Here is a tiny trained network, its code and every weight. The questions are about switching its units off for an input and a class, where a switched-off unit gives its printed mean instead of its output.

import numpy as np


def w(rows, s, z=0):
    codes = np.array(rows[::2]) - 128.0
    scale = np.full(codes.shape[1], s)
    scale[-1] = z or s
    return codes * scale


def f(y):
    return np.maximum(y, 0)


def log_softmax(a):
    a = a - a.max(-1, keepdims=True)
    return a - np.log(np.exp(a).sum(-1, keepdims=True))


def net(x, mask):
    res = np.array(x, float).reshape(1, 8) / 4 @ E
    y = f(res @ A[0][:, :-1].T + A[0][:, -1])
    res = res + np.where(mask, y, B[0][:, -1]) @ B[0][:, :-1]
    return log_softmax(res[-1] @ U[:, :-1].T + U[:, -1])


A, B = {}, {}
E = w([
[47,204,118,161,158,128,38,201,143,158,113],'x0',
[86,165,126,80,148,110,93,202,86,97,35],'x1',
[111,100,144,177,148,175,96,134,170,81,98],'x2',
[73,54,162,44,207,141,103,103,176,47,168],'x3',
[175,157,122,170,195,36,148,221,104,37,139],'x4',
[130,84,163,99,212,117,75,82,48,140,179],'x5',
[90,137,181,85,135,168,140,66,254,50,114],'x6',
[128,93,51,39,149,169,106,197,66,108,86],'x7',
],0.0094)
A[0] = w([
[119,170,165,150,107,123,97,160,220,139,122,144],'neuron 0',
[177,134,116,174,121,119,194,87,118,66,139,175],'neuron 1',
[195,130,19,156,27,133,162,149,23,101,76,174],'neuron 2',
[199,113,116,176,91,179,207,131,85,123,125,135],'neuron 3',
[155,75,111,96,56,102,192,46,136,185,163,211],'neuron 4',
[114,122,87,162,84,101,69,132,127,168,95,172],'neuron 5',
[138,163,134,160,103,96,167,74,151,86,119,111],'neuron 6',
[128,120,124,181,45,78,177,218,196,128,101,200],'neuron 7',
[41,174,119,120,160,146,44,148,124,70,40,207],'neuron 8',
[30,183,133,112,121,141,78,92,188,144,158,253],'neuron 9',
[68,149,119,40,180,186,97,166,92,106,74,220],'neuron 10',
[167,154,170,151,79,111,172,113,74,129,193,192],'neuron 11',
[130,121,168,178,150,75,131,116,116,145,255,152],'neuron 12',
[134,114,158,57,75,239,88,69,213,173,127,190],'neuron 13',
[108,185,169,143,150,97,64,144,132,113,101,162],'neuron 14',
[94,123,91,106,229,87,84,188,71,120,142,198],'neuron 15',
[157,83,169,138,187,9,45,73,138,177,199,158],'neuron 16',
],0.0084,0.0043)
B[0] = w([
[139,204,199,138,114,124,203,56,119,128,60,197],'neuron 0',
[56,133,161,119,165,77,151,151,170,110,184,206],'neuron 1',
[163,184,116,2,119,113,104,200,175,186,158,251],'neuron 2',
[99,177,119,120,168,73,204,145,161,142,186,203],'neuron 3',
[69,125,61,119,174,101,137,94,192,182,150,233],'neuron 4',
[164,138,147,100,109,187,37,110,93,164,95,183],'neuron 5',
[89,80,177,137,181,101,226,124,108,60,99,186],'neuron 6',
[131,210,231,121,141,186,162,133,173,93,139,232],'neuron 7',
[151,56,128,135,119,164,95,141,95,147,30,246],'neuron 8',
[160,129,104,191,109,188,101,31,181,157,72,223],'neuron 9',
[146,34,79,134,68,101,122,191,129,85,51,235],'neuron 10',
[181,152,138,128,203,58,151,101,97,172,185,207],'neuron 11',
[198,155,134,224,191,167,72,75,40,107,234,209],'neuron 12',
[2,42,103,171,68,155,120,112,175,214,140,246],'neuron 13',
[197,128,130,112,133,109,134,103,96,100,87,194],'neuron 14',
[230,95,85,141,121,109,84,135,168,54,110,232],'neuron 15',
[156,59,106,218,155,146,42,43,66,92,151,220],'neuron 16',
],0.0071,0.013)
U = w([
[20,32,86,131,2,193,88,97,183,154,124,250],'0',
[177,99,130,184,174,138,68,83,50,90,227,177],'1',
[69,106,193,142,199,98,168,154,152,35,141,36],'2',
[143,177,159,55,88,177,121,242,173,123,148,108],'3',
[149,159,190,126,90,172,167,66,103,117,22,21],'4',
[165,41,87,90,136,103,79,226,95,47,20,192],'5',
[141,127,79,22,156,74,172,125,110,185,157,9],'6',
],0.0084,0.0012)

Each question gives the input, the list of numbers given to net, and the class t.
The units are the neurons (one row each of A and B). Each row of codes is followed by its name. A weight is (code - 128) times the scale printed after its matrix; where a second scale follows, it is the last column's (A, B and U).
mask holds one flag per neuron, in row order. A switched-off neuron (its flag False) gives its mean, the last column of its row in B, instead of its output. The means were averaged over made-up inputs and are rounded, as every weight is.
A unit's drop is (log p(t) with every unit on - log p(t) with that unit switched off) / (log p(t) with every unit on - log p(t) with every unit switched off).
The circuit of an input: a set's keep is (log p(t) with only the set's units on - log p(t) with every unit switched off) / (log p(t) with every unit on - log p(t) with every unit switched off). Starting from the 12 units with the biggest drops (on a tie, the unit counted first), units are removed one at a time, each time the one whose removal leaves the highest keep (on an exact tie, the one counted first), for as long as the keep stays at least 0.8.
units of the circuit, in order: the units of the circuit, biggest drop first
most important unit: the unit with the biggest drop
k most important neurons: the k neurons with the biggest drops, biggest first
drop of u: that unit's drop, to one decimal
input [-1,2,-5,-6,3,3,0,0], class 6: units of the circuit, in order -> neuron 2
input [6,4,-3,-7,-7,-7,1,0], class 4: 3 most important neurons -> neuron 0; neuron 7; neuron 4
input [8,-3,-1,8,6,-7,-1,-6], class 4: units of the circuit, in order -> neuron 0; neuron 9
input [2,8,-2,-8,-5,-6,2,5], class 3: 2 most important neurons -> neuron 2; neuron 7
input [2,3,1,-6,-6,-3,-2,7], class 3: 3 most important neurons -> neuron 2; neuron 16; neuron 15
input [-6,-2,-4,0,3,2,-8,2], class 6: 3 most important neurons -> neuron 2; neuron 3; neuron 4
input [-8,-1,-3,-8,5,5,-3,-2], class 6: 3 most important neurons -> neuron 2; neuron 3; neuron 4
input [-3,8,-5,8,-2,3,-7,-4], class 5: 2 most important neurons -> neuron 10; neuron 15
input [1,8,-7,3,1,-8,-4,-4], class 3: 3 most important neurons -> neuron 7; neuron 16; neuron 2
input [-8,6,-8,-1,2,-4,-3,8], class 6: 2 most important neurons -> neuron 2; neuron 3
input [5,-6,-4,8,4,-4,5,6], class 5: 3 most important neurons -> neuron 10; neuron 4; neuron 15
input [-8,2,6,-1,4,-5,-7,-2], class 3: 2 most important neurons -> neuron 2; neuron 7
input [0,-6,-6,-1,6,-4,-3,4], class 6: drop of neuron 11 -> 0.4
input [-7,-4,2,-6,3,-1,7,3], class 2: drop of neuron 6 -> 0.2
input [-2,-4,-2,-3,-8,5,-7,8], class 6: drop of neuron 2 -> 0.1
input [0,8,3,2,8,8,-2,-5], class 5: most important unit -> neuron 15
